Here is a tiny trained network, its code and every weight. The questions are about switching its units off for an input and a target symbol, where a switched-off unit gives its printed mean instead of its output.

import numpy as np


def w(rows, s, z=0):
    codes = np.array(rows[::2]) - 128.0
    scale = np.full(codes.shape[1], s)
    scale[-1] = z or s
    return codes * scale


def f(y):
    return y / 2 * (1 + np.tanh(0.7978845608 * (y + 0.044715 * y**3)))


def softmax(a):
    e = np.exp(a - a.max(-1, keepdims=True))
    return e / e.sum(-1, keepdims=True)


def log_softmax(a):
    a = a - a.max(-1, keepdims=True)
    return a - np.log(np.exp(a).sum(-1, keepdims=True))


def net(x, mask):
    ids = ['ΓΞαβδεζημστ'.index(c) for c in x.split()]
    T = len(ids)
    res = E[ids] + P[:T]
    u = 0
    for l in range(2):
        q, k, v = (res @ M[l].T for M in (Q, K, V))
        z = softmax(np.where(np.tri(T) > 0, q @ k.T / 4**0.5, -1e9)) @ v
        res = res + np.where(mask[u], z, O[l][:, -1]) @ O[l][:, :-1]
        u += 1
        y = f(res @ A[l][:, :-1].T + A[l][:, -1])
        res = res + np.where(mask[u : u + 16], y, B[l][:, -1]) @ B[l][:, :-1]
        u += 16
    return log_softmax(res[-1] @ U[:, :-1].T + U[:, -1])


Q, K, V, O, A, B = {}, {}, {}, {}, {}, {}
E = w([
[83,197,129,156,100,161],'Γ',
[117,113,197,139,176,166],'Ξ',
[151,123,157,114,181,174],'α',
[110,189,92,115,134,42],'β',
[196,125,92,84,155,165],'δ',
[95,254,105,122,126,187],'ε',
[76,88,79,96,164,75],'ζ',
[135,166,192,120,54,120],'η',
[143,166,132,217,169,101],'μ',
[148,142,103,42,33,39],'σ',
[83,55,196,123,151,182],'τ',
],0.016)
P = w([
[2,86,64,121,132,171],'0',
[89,130,99,63,213,135],'1',
[105,135,116,79,204,120],'2',
[119,137,122,94,177,125],'3',
[125,143,132,107,159,126],'4',
[142,144,138,118,140,127],'5',
[160,157,145,118,137,131],'6',
[171,152,139,134,118,137],'7',
[185,156,147,134,110,144],'8',
[198,154,139,148,91,145],'9',
[209,149,134,168,75,145],'10',
[221,152,131,171,60,153],'11',
[227,146,131,189,51,155],'12',
[240,148,130,187,46,152],'13',
],0.0083)
Q[0] = w([
[172,254,99,92,104,169],'L0H0',
[130,244,106,89,125,136],'L0H0',
[111,177,149,103,107,210],'L0H0',
[47,203,209,158,57,143],'L0H0',
],0.0098)
K[0] = w([
[247,209,84,162,76,175],'L0H0',
[224,182,103,164,123,87],'L0H0',
[192,119,105,230,167,163],'L0H0',
[161,164,223,254,67,137],'L0H0',
],0.0091)
V[0] = w([
[129,190,74,129,55,114],'L0H0',
[146,104,129,122,199,105],'L0H0',
[74,107,94,53,100,74],'L0H0',
[192,156,146,254,160,105],'L0H0',
],0.006)
O[0] = w([
[15,179,86,25,190,251,227],'L0H0',
[144,141,173,225,234,97,91],'L0H0',
[98,200,123,111,189,156,125],'L0H0',
[155,93,41,254,185,106,2],'L0H0',
],0.0058,0.00097)
A[0] = w([
[2,80,108,94,140,112,207],'L0N0',
[70,144,12,183,238,167,21],'L0N1',
[68,235,164,156,187,37,125],'L0N2',
[161,195,139,75,196,33,64],'L0N3',
[184,129,197,154,18,150,149],'L0N4',
[68,118,198,78,121,127,23],'L0N5',
[168,41,112,107,183,251,192],'L0N6',
[99,7,166,119,155,135,3],'L0N7',
[153,181,104,105,144,15,28],'L0N8',
[101,156,132,137,125,180,99],'L0N9',
[82,252,35,197,220,136,101],'L0N10',
[77,210,186,145,100,110,183],'L0N11',
[163,69,182,170,192,214,144],'L0N12',
[244,130,144,175,141,244,163],'L0N13',
[173,223,53,115,110,50,33],'L0N14',
[209,134,16,81,90,136,237],'L0N15',
],0.0071,0.0026)
B[0] = w([
[177,63,33,80,146,102,176],'L0N0',
[168,163,112,141,151,63,159],'L0N1',
[155,148,86,154,80,122,198],'L0N2',
[85,83,83,120,90,174,175],'L0N3',
[253,178,145,123,126,114,204],'L0N4',
[118,97,56,101,103,120,143],'L0N5',
[57,133,135,185,138,212,201],'L0N6',
[138,168,111,144,87,159,136],'L0N7',
[81,88,104,87,84,156,149],'L0N8',
[113,178,111,125,120,183,152],'L0N9',
[128,199,97,161,73,116,242],'L0N10',
[182,135,72,107,74,173,213],'L0N11',
[66,120,162,134,40,146,227],'L0N12',
[132,106,185,191,120,145,255],'L0N13',
[79,88,152,139,89,155,190],'L0N14',
[83,98,244,169,74,99,226],'L0N15',
],0.007,0.0043)
Q[1] = w([
[154,147,171,81,93,108],'L1H0',
[169,166,122,142,130,108],'L1H0',
[163,251,137,153,75,173],'L1H0',
[84,150,92,90,124,59],'L1H0',
],0.011)
K[1] = w([
[70,112,150,85,99,171],'L1H0',
[117,127,96,139,64,117],'L1H0',
[138,166,254,123,19,146],'L1H0',
[117,106,102,50,110,133],'L1H0',
],0.0076)
V[1] = w([
[119,177,98,194,204,229],'L1H0',
[98,44,101,135,13,20],'L1H0',
[254,76,126,177,63,108],'L1H0',
[218,25,43,96,167,138],'L1H0',
],0.0054)
O[1] = w([
[2,164,131,103,108,95,87],'L1H0',
[168,84,79,160,169,211,172],'L1H0',
[135,151,117,2,101,104,137],'L1H0',
[201,120,170,145,44,136,2],'L1H0',
],0.007,0.0036)
A[1] = w([
[78,94,152,106,163,182,191],'L1N0',
[133,47,123,78,141,106,136],'L1N1',
[73,95,94,81,180,72,109],'L1N2',
[133,115,44,133,101,106,46],'L1N3',
[159,164,135,156,138,46,22],'L1N4',
[100,136,73,137,122,66,129],'L1N5',
[133,120,149,125,153,115,142],'L1N6',
[167,105,174,116,150,126,114],'L1N7',
[79,67,115,107,98,10,233],'L1N8',
[106,143,134,167,170,82,26],'L1N9',
[168,177,70,93,144,170,107],'L1N10',
[120,158,146,137,154,171,168],'L1N11',
[166,93,107,141,113,177,64],'L1N12',
[163,126,152,163,110,187,35],'L1N13',
[113,100,132,58,136,136,248],'L1N14',
[183,125,129,100,138,87,107],'L1N15',
],0.012,0.0016)
B[1] = w([
[186,79,91,161,19,201,209],'L1N0',
[114,248,126,79,185,17,167],'L1N1',
[170,68,45,244,213,141,132],'L1N2',
[113,96,232,130,65,150,212],'L1N3',
[129,219,68,167,102,170,140],'L1N4',
[122,57,158,200,129,121,173],'L1N5',
[119,138,153,147,122,105,127],'L1N6',
[48,98,166,179,162,88,160],'L1N7',
[210,89,79,32,201,181,144],'L1N8',
[225,155,202,155,51,123,144],'L1N9',
[146,112,168,75,177,128,254],'L1N10',
[89,48,119,104,169,94,208],'L1N11',
[83,120,132,173,130,73,203],'L1N12',
[70,102,77,105,206,77,224],'L1N13',
[225,195,130,175,130,145,160],'L1N14',
[95,182,2,167,131,185,145],'L1N15',
],0.0063,0.0065)
U = w([
[129,30,105,132,64,206,166],'Γ',
[127,91,254,117,151,55,250],'Ξ',
[124,109,111,117,117,83,3],'α',
[123,112,107,112,120,79,46],'β',
[120,118,106,114,120,88,18],'δ',
[27,142,66,88,138,71,109],'ε',
[72,121,88,106,125,46,78],'ζ',
[231,155,163,36,101,152,136],'η',
[160,171,102,187,103,92,78],'μ',
[170,104,82,135,245,122,225],'σ',
[145,166,105,119,141,132,113],'τ',
],0.007,0.0031)

Each question gives the input, a string of symbols that net reads in full, and the target symbol t.
The units are the heads (4 rows each of Q, K, V and O) and the neurons (one row each of A and B). Each row of codes is followed by its name. A weight is (code - 128) times the scale printed after its matrix; where a second scale follows, it is the last column's (O, A, B and U).
mask holds one flag per unit, layer by layer, with each layer's heads first. A switched-off unit (its flag False) gives its mean, the last column of its rows in O or B, instead of its output. The means were averaged over made-up inputs and are rounded, as every weight is.
A unit's drop is (log p(t) with every unit on - log p(t) with that unit switched off) / (log p(t) with every unit on - log p(t) with every unit switched off).
The circuit of an input: a set's keep is (log p(t) with only the set's units on - log p(t) with every unit switched off) / (log p(t) with every unit on - log p(t) with every unit switched off). Starting from the 12 units with the biggest drops (on a tie, the unit counted first), units are removed one at a time, each time the one whose removal leaves the highest keep (on an exact tie, the one counted first), for as long as the keep stays at least 0.8.
units of the circuit, in order: the units of the circuit, biggest drop first
unit that matters most: the unit with the biggest drop
top k neurons: the k neurons with the biggest drops, biggest first
k most important neurons of layer l: the k neurons of layer l with the biggest drops, biggest first
drop when u is switched off: that unit's drop, to one decimal
input μ σ α Ξ η δ σ η Ξ Γ δ Γ ε, target ε: unit that matters most	L0N15
input ζ Γ Ξ σ ζ τ Ξ ε μ Γ δ β Ξ δ, target Ξ: units of the circuit, in order	[L0N15 L0N13 L0N11]
input σ α ε μ ε μ ζ ε, target μ: units of the circuit, in order	[L0H0 L0N10]
input μ Γ Ξ, target Γ: units of the circuit, in order	[L1N0 L0N6]
input ζ Ξ α Γ δ Ξ β σ Ξ δ Ξ Ξ η ε, target η: top 2 neurons	[L0N4 L1N10]
input Ξ α Ξ Γ η β ε σ Γ ε, target σ: 2 most important neurons of layer 0	[L0N15 L0N14]
input τ ε Ξ σ τ Ξ ε ε, target ε: units of the circuit, in order	[L0N10 L1H0]
input ζ μ ε ζ σ μ α β δ σ α η α Γ, target η: 2 most important neurons of layer 0	[L0N4 L0N13]
input Ξ Ξ ε σ δ, target Γ: units of the circuit, in order	[L1N0 L0N6 L0N4 L1N1]
input τ η σ μ Ξ δ ε Ξ μ Γ, target μ: top 2 neurons	[L1N4 L0N10]
input η η η σ δ Γ Γ σ α, target Γ: 4 most important neurons of layer 1	[L1N0 L1N1 L1N10 L1N12]
input ε Ξ δ σ Γ Ξ ε η ε, target η: 2 most important neurons of layer 1	[L1N10 L1N12]
input δ η β α δ δ ε η δ μ δ σ η, target σ: 3 most important neurons of layer 0	[L0N15 L0N4 L0N14]
input ε δ α β ε ε Γ μ ε α μ μ Ξ σ, target η: unit that matters most	L1N8
input ε η ε η Ξ ζ μ Ξ ε, target μ: top 2 neurons	[L0N10 L0N1]
input Γ ε η Ξ Ξ α Γ ζ σ, target η: 2 most important neurons of layer 1	[L1N14 L1N8]
input ε α β μ Ξ Ξ σ μ, target σ: 2 most important neurons of layer 0	[L0N15 L0N14]
input σ η ε Ξ Γ Ξ μ τ α Ξ τ Ξ η Γ, target η: 2 most important neurons of layer 0	[L0N4 L0N15]
input μ δ τ ζ η μ, target μ: top 2 neurons	[L1N4 L0N10]
input δ Ξ μ, target μ: unit that matters most	L1N4
input α β Ξ τ μ Γ μ σ μ, target σ: top 4 neurons	[L0N15 L0N14 L1N13 L0N6]
input β α ε ζ δ σ ε, target σ: top 3 neurons	[L0N15 L1N13 L1N10]
input τ Ξ σ Ξ τ μ μ Ξ ζ β σ Ξ τ, target Ξ: top 2 neurons	[L0N4 L1N7]
input β β Γ ε Γ Γ τ η η ζ η, target η: drop when L0N4 is switched off	0.5
input β η σ Γ β ζ, target σ: drop when L0N12 is switched off	0.1
input ε Γ Ξ β σ β α, target Γ: drop when L0N0 is switched off	-0.1
input μ Γ τ β ε η Ξ β ζ α ε Γ, target ε: top neuron	[L0N15]
input μ η α δ μ σ Ξ β α α, target Ξ: drop when L0N8 is switched off	0.2
